Here is a tiny trained network, its code and every weight. The questions are about switching its units off for an input and a target symbol, where a switched-off unit gives its printed mean instead of its output.

import numpy as np


def w(rows, s, z=0):
    codes = np.array(rows[::2]) - 128.0
    scale = np.full(codes.shape[1], s)
    scale[-1] = z or s
    return codes * scale


def f(y):
    return np.maximum(y, 0)


def softmax(a):
    e = np.exp(a - a.max(-1, keepdims=True))
    return e / e.sum(-1, keepdims=True)


def log_softmax(a):
    a = a - a.max(-1, keepdims=True)
    return a - np.log(np.exp(a).sum(-1, keepdims=True))


def net(x, mask):
    ids = ['ΞΣΨαδεηθλμτω'.index(c) for c in x.split()]
    T = len(ids)
    res = E[ids] + P[:T]
    u = 0
    for l in range(2):
        q, k, v = (res @ M[l].T for M in (Q, K, V))
        z = softmax(np.where(np.tri(T) > 0, q @ k.T / 2**0.5, -1e9)) @ v
        res = res + np.where(mask[u], z, O[l][:, -1]) @ O[l][:, :-1]
        u += 1
        y = f(res @ A[l][:, :-1].T + A[l][:, -1])
        res = res + np.where(mask[u : u + 4], y, B[l][:, -1]) @ B[l][:, :-1]
        u += 4
    return log_softmax(res[-1] @ U[:, :-1].T + U[:, -1])


Q, K, V, O, A, B = {}, {}, {}, {}, {}, {}
E = w([
[151,128,144,108,95,234,161,161,87,63,115],'Ξ',
[89,183,154,191,154,124,140,176,136,57,191],'Σ',
[181,64,81,141,122,158,121,2,173,116,183],'Ψ',
[181,165,124,162,99,163,157,156,74,108,163],'α',
[181,164,187,70,170,108,155,112,53,119,154],'δ',
[137,96,135,124,62,112,142,102,172,81,109],'ε',
[197,78,151,150,181,137,105,86,85,212,137],'η',
[125,138,156,202,52,130,142,80,150,87,64],'θ',
[174,89,122,127,58,73,132,60,146,150,36],'λ',
[136,101,112,69,172,234,60,170,94,142,129],'μ',
[105,177,115,138,222,60,167,115,114,83,93],'τ',
[157,98,72,94,115,167,101,187,109,133,118],'ω',
],0.018)
P = w([
[160,70,119,144,196,116,106,143,94,47,83],'0',
[148,105,116,168,156,104,170,187,144,108,120],'1',
[35,89,89,106,124,140,147,101,80,202,121],'2',
[135,170,85,161,190,126,206,189,193,140,123],'3',
[168,79,119,166,160,71,22,129,118,10,113],'4',
[126,177,94,112,146,162,170,116,186,143,137],'5',
[4,137,70,82,67,142,183,46,81,244,167],'6',
[145,186,98,120,152,141,162,147,200,143,141],'7',
[205,118,90,152,119,43,29,90,128,4,109],'8',
[134,198,104,115,133,146,156,122,208,151,150],'9',
],0.014)
Q[0] = w([
[211,102,158,151,155,118,48,160,116,43,91],'L0H1',
[246,195,59,146,172,114,169,81,205,88,142],'L0H1',
],0.011)
K[0] = w([
[32,85,142,122,115,167,254,142,110,214,125],'L0H1',
[131,235,100,82,86,86,90,112,181,175,170],'L0H1',
],0.009)
V[0] = w([
[52,49,132,1,151,17,184,144,215,59,182],'L0H1',
[101,136,200,222,131,179,143,55,152,92,198],'L0H1',
],0.0072)
O[0] = w([
[99,85,143,69,138,6,146,157,147,131,110,4],'L0H1',
[72,82,172,209,169,176,143,162,119,129,139,151],'L0H1',
],0.019,0.0028)
A[0] = w([
[216,169,214,67,167,161,232,140,229,137,123,2],'L0N1',
[44,40,106,100,58,135,24,131,43,99,46,255],'L0N2',
[65,175,201,3,219,166,45,137,60,107,248,103],'L0N3',
[137,94,179,142,149,93,70,20,14,147,132,59],'L0N4',
],0.0059,0.0018)
B[0] = w([
[62,23,249,144,192,231,196,78,3,74,55,214],'L0N1',
[102,177,181,217,81,16,229,61,118,17,232,249],'L0N2',
[196,180,176,178,120,149,72,243,190,192,209,200],'L0N3',
[57,93,3,171,164,86,81,131,88,122,211,255],'L0N4',
],0.0062,0.0044)
Q[1] = w([
[247,130,127,167,204,100,183,190,191,77,69],'L1H1',
[2,193,121,72,102,150,204,111,142,233,165],'L1H1',
],0.0087)
K[1] = w([
[81,176,145,67,182,182,249,91,230,230,116],'L1H1',
[206,92,152,153,219,100,48,141,154,2,78],'L1H1',
],0.007)
V[1] = w([
[95,153,154,138,1,173,218,117,212,22,49],'L1H1',
[125,197,227,51,113,175,108,248,183,100,165],'L1H1',
],0.0066)
O[1] = w([
[61,128,107,84,93,115,61,149,52,137,124,103],'L1H1',
[113,201,158,126,134,149,97,2,220,34,220,1],'L1H1',
],0.012,0.0097)
A[1] = w([
[85,38,146,129,114,103,9,253,109,201,90,47],'L1N1',
[77,143,51,104,78,152,183,199,211,58,111,160],'L1N2',
[65,89,182,74,119,141,42,129,53,114,113,253],'L1N3',
[173,37,165,135,174,225,197,181,194,164,26,38],'L1N4',
],0.0057,0.0032)
B[1] = w([
[91,171,117,120,76,146,174,100,195,86,122,228],'L1N1',
[119,186,135,138,136,52,21,203,68,224,165,145],'L1N2',
[188,133,247,154,150,109,85,92,161,144,120,188],'L1N3',
[123,91,140,109,149,99,20,88,151,110,142,254],'L1N4',
],0.011,0.019)
U = w([
[58,124,139,79,130,140,24,71,3,90,153,44],'Ξ',
[56,107,112,184,146,95,118,161,91,119,211,86],'Σ',
[48,18,85,95,114,170,163,152,156,79,146,155],'Ψ',
[118,87,66,162,113,177,182,170,20,112,158,253],'α',
[192,113,198,142,147,130,235,123,125,170,135,138],'δ',
[94,108,170,81,102,75,92,122,142,160,148,78],'ε',
[151,108,137,146,140,126,106,139,126,206,96,127],'η',
[64,167,132,174,127,171,106,111,145,159,45,80],'θ',
[165,121,101,69,96,161,174,97,160,165,28,115],'λ',
[105,190,74,79,130,168,76,80,204,125,121,104],'μ',
[106,91,97,137,171,90,206,176,54,151,111,225],'τ',
[109,159,37,77,100,99,60,142,59,160,139,189],'ω',
],0.0054,0.0061)

Each question gives the input, a string of symbols that net reads in full, and the target symbol t.
The units are the heads (2 rows each of Q, K, V and O) and the neurons (one row each of A and B). Each row of codes is followed by its name. A weight is (code - 128) times the scale printed after its matrix; where a second scale follows, it is the last column's (O, A, B and U).
mask holds one flag per unit, layer by layer, with each layer's heads first. A switched-off unit (its flag False) gives its mean, the last column of its rows in O or B, instead of its output. The means were averaged over made-up inputs and are rounded, as every weight is.
A unit's drop is (log p(t) with every unit on - log p(t) with that unit switched off) / (log p(t) with every unit on - log p(t) with every unit switched off).
The circuit of an input: a set's keep is (log p(t) with only the set's units on - log p(t) with every unit switched off) / (log p(t) with every unit on - log p(t) with every unit switched off). Starting from all 10 units, units are removed one at a time, each time the one whose removal leaves the highest keep (on an exact tie, the one counted first), for as long as the keep stays at least 0.8.
circuit, biggest first: the units of the circuit, biggest drop first
unit that matters most: the unit with the biggest drop
top k neurons: the k neurons with the biggest drops, biggest first
k most important neurons of layer l: the k neurons of layer l with the biggest drops, biggest first
input δ η μ, target δ: circuit, biggest first -> [L1H1, L0N2, L1N4]
input Ψ η ε, target Ψ: top neuron -> [L1N1]
input ω Ξ θ Ξ ω θ θ τ θ, target θ: top 3 neurons -> [L1N1, L1N3, L1N4]
input ω θ λ α θ Ψ, target Ψ: 2 most important neurons of layer 1 -> [L1N1, L1N2]
input Ξ δ η Ξ θ η η θ τ, target η: circuit, biggest first -> [L1H1, L1N4, L0N4]
input ω η μ Ψ ω, target μ: circuit, biggest first -> [L1H1, L0N3]
input ε μ Ψ Ψ η δ δ δ, target δ: circuit, biggest first -> [L1H1, L1N4]
input τ Σ θ θ ε, target θ: top 4 neurons -> [L1N1, L1N3, L1N4, L0N2]
input α λ θ, target α: circuit, biggest first -> [L1N4, L0H1, L1N3, L0N2]
input η τ ε θ η τ Ψ Ψ η, target Ψ: top 2 neurons -> [L1N1, L0N4]
input μ η Ξ ω ε ω θ η Σ Ψ, target Ψ: top 2 neurons -> [L1N3, L1N2]
input Ψ δ μ, target Ψ: circuit, biggest first -> [L1N1, L0H1]
input μ ε ω Ξ Ξ δ Ψ α, target α: circuit, biggest first -> [L1N3, L1N4]
input η Σ δ, target η: unit that matters most -> L1H1
input Σ η τ ω, target ω: circuit, biggest first -> [L1N2, L0H1]
input Ξ λ θ, target Ξ: top 2 neurons -> [L1N1, L0N4]
input η ε Ψ, target η: top 2 neurons -> [L1N4, L0N4]
input η μ η θ ω Σ Ξ, target ω: circuit, biggest first -> [L0H1, L1N2]
input Ξ Ξ Σ ε θ α, target α: top 2 neurons -> [L1N4, L1N1]
input η η λ η η δ, target δ: circuit, biggest first -> [L1H1]
input ω θ η, target ω: top 2 neurons -> [L0N4, L0N1]
input η λ μ ε α ω η, target α: circuit, biggest first -> [L1N4, L0H1, L0N4]
input ε ε θ α Ψ τ Ψ η η ω, target ω: circuit, biggest first -> [L1N2, L1N3]
input η ω δ μ Σ μ ω, target Σ: circuit, biggest first -> [L0H1, L1H1, L0N2]
input Ψ η τ α α α μ μ η Ξ, target Ξ: 2 most important neurons of layer 0 -> [L0N1, L0N2]
input Ξ θ δ ε, target ε: 2 most important neurons of layer 0 -> [L0N4, L0N1]
